Below is a small trained network, with its code and all its weights. Each question gives an input and a target symbol and asks what happens when units are switched off, that is, made to give their printed mean instead of their output.

import numpy as np


def w(rows, s, z=0):
    codes = np.array(rows[::2]) - 128.0
    scale = np.full(codes.shape[1], s)
    scale[-1] = z or s
    return codes * scale


def f(y):
    return np.maximum(y, 0)


def softmax(a):
    e = np.exp(a - a.max(-1, keepdims=True))
    return e / e.sum(-1, keepdims=True)


def log_softmax(a):
    a = a - a.max(-1, keepdims=True)
    return a - np.log(np.exp(a).sum(-1, keepdims=True))


def net(x, mask):
    ids = ['Φαδεθξτψ'.index(c) for c in x.split()]
    T = len(ids)
    res = E[ids] + P[:T]
    r = res
    for j in range(2):
        rows = slice(3 * j, 3 * j + 3)
        q, k, v = (r @ M[0][rows].T for M in (Q, K, V))
        z = softmax(np.where(np.tri(T) > 0, q @ k.T / 3**0.5, -1e9)) @ v
        o = O[0][rows]
        res = res + np.where(mask[j], z, o[:, -1]) @ o[:, :-1]
    y = f(res @ A[0][:, :-1].T + A[0][:, -1])
    res = res + np.where(mask[2:14], y, B[0][:, -1]) @ B[0][:, :-1]
    return log_softmax(res[-1] @ U[:, :-1].T + U[:, -1])


Q, K, V, O, A, B = {}, {}, {}, {}, {}, {}
E = w([
[135,81,87],'Φ',
[167,86,134],'α',
[224,247,103],'δ',
[35,101,139],'ε',
[180,43,205],'θ',
[140,5,129],'ξ',
[179,219,139],'τ',
[68,99,183],'ψ',
],0.014)
P = w([
[124,120,170],'0',
[169,84,2],'1',
[120,133,178],'2',
[164,125,24],'3',
[124,133,180],'4',
[167,138,34],'5',
[122,136,179],'6',
[170,146,41],'7',
[121,138,178],'8',
[170,156,51],'9',
[121,133,178],'10',
],0.0098)
Q[0] = w([
[237,130,11],'head 0',
[134,125,126],'head 0',
[32,226,129],'head 0',
[100,86,151],'head 1',
[135,173,194],'head 1',
[132,97,70],'head 1',
],0.011)
K[0] = w([
[249,217,171],'head 0',
[119,121,125],'head 0',
[22,195,77],'head 0',
[83,120,194],'head 1',
[77,165,114],'head 1',
[178,92,145],'head 1',
],0.012)
V[0] = w([
[254,158,86],'head 0',
[78,49,154],'head 0',
[29,137,150],'head 0',
[146,157,122],'head 1',
[128,149,79],'head 1',
[201,201,153],'head 1',
],0.0049)
O[0] = w([
[150,9,26,247],'head 0',
[186,121,236,102],'head 0',
[84,252,196,23],'head 0',
[128,169,183,119],'head 1',
[109,204,124,115],'head 1',
[148,176,243,121],'head 1',
],0.0046,0.0015)
A[0] = w([
[122,136,123,67],'neuron 0',
[111,133,60,11],'neuron 1',
[25,69,171,148],'neuron 2',
[122,137,64,3],'neuron 3',
[55,136,186,102],'neuron 4',
[205,101,142,208],'neuron 5',
[153,90,37,215],'neuron 6',
[183,173,6,42],'neuron 7',
[168,86,209,79],'neuron 8',
[9,87,57,166],'neuron 9',
[53,59,43,102],'neuron 10',
[67,131,161,127],'neuron 11',
],0.015,0.0061)
B[0] = w([
[137,142,121,128],'neuron 0',
[94,188,128,149],'neuron 1',
[55,205,165,200],'neuron 2',
[102,202,132,148],'neuron 3',
[181,64,58,169],'neuron 4',
[230,154,105,222],'neuron 5',
[3,141,48,252],'neuron 6',
[183,72,184,217],'neuron 7',
[77,85,210,176],'neuron 8',
[200,66,49,188],'neuron 9',
[163,161,247,187],'neuron 10',
[136,93,136,160],'neuron 11',
],0.026,0.012)
U = w([
[66,178,92,237],'Φ',
[112,11,103,165],'α',
[149,62,149,248],'δ',
[198,23,131,1],'ε',
[95,151,170,108],'θ',
[144,54,183,58],'ξ',
[74,30,162,13],'τ',
[167,184,150,113],'ψ',
],0.012,0.0063)

Each question gives the input, a string of symbols that net reads in full, and the target symbol t.
The units are the heads (3 rows each of Q, K, V and O) and the neurons (one row each of A and B). Each row of codes is followed by its name. A weight is (code - 128) times the scale printed after its matrix; where a second scale follows, it is the last column's (O, A, B and U).
mask holds one flag per unit, heads first, then neurons. A switched-off unit (its flag False) gives its mean, the last column of its rows in O or B, instead of its output. The means were averaged over made-up inputs and are rounded, as every weight is.
A unit's drop is (log p(t) with every unit on - log p(t) with that unit switched off) / (log p(t) with every unit on - log p(t) with every unit switched off).
The circuit of an input: a set's keep is (log p(t) with only the set's units on - log p(t) with every unit switched off) / (log p(t) with every unit on - log p(t) with every unit switched off). Starting from the 12 units with the biggest drops (on a tie, the unit counted first), units are removed one at a time, each time the one whose removal leaves the highest keep (on an exact tie, the one counted first), for as long as the keep stays at least 0.8.
circuit, biggest first: the units of the circuit, biggest drop first
most important unit: the unit with the biggest drop
top k neurons: the k neurons with the biggest drops, biggest first
heads that matter: for each layer, one digit per head in row order, 1 if its drop is at least 0.15 and else 0, layers parted by /
drop when u is switched off: that unit's drop, to one decimal
input ξ τ ε δ ε δ ε Φ ξ θ, target Φ: most important unit	neuron 7
input Φ ξ θ, target ξ: top 3 neurons	[neuron 8; neuron 6; neuron 5]
input ξ θ ψ ε ξ ε ψ Φ τ θ ψ, target τ: top 2 neurons	[neuron 2; neuron 4]
input τ ε ξ θ, target Φ: heads that matter	00
input ψ τ α τ, target α: circuit, biggest first	[neuron 7; head 0; neuron 6]
input ε ψ ε α ε ε α θ δ ε, target ε: top 2 neurons	[neuron 6; neuron 9]
input Φ Φ θ α ε Φ ψ, target τ: top 4 neurons	[neuron 4; neuron 2; neuron 5; neuron 6]
input δ θ τ θ τ ε τ Φ τ τ, target ε: top 4 neurons	[neuron 7; neuron 2; neuron 8; neuron 10]
input θ θ ξ δ θ ψ ε τ δ, target ε: circuit, biggest first	[neuron 7; head 0]
input τ ξ τ Φ, target Φ: top 3 neurons	[neuron 6; neuron 1; neuron 3]
input Φ θ τ ξ ξ ε θ α, target Φ: top 2 neurons	[neuron 6; neuron 9]
input δ ξ τ ψ, target Φ: top 4 neurons	[neuron 7; neuron 4; neuron 8; neuron 5]
input τ ε θ ε δ θ θ ξ, target Φ: top 2 neurons	[neuron 6; neuron 4]
input θ τ δ θ δ α, target Φ: top 2 neurons	[neuron 6; neuron 4]
input δ δ τ τ ε ξ δ τ τ τ, target ε: drop when neuron 2 is switched off	1.0
input ξ ε ψ τ δ θ τ, target ψ: drop when neuron 7 is switched off	0.8
input ξ ε Φ ε τ, target ψ: drop when neuron 6 is switched off	4.9
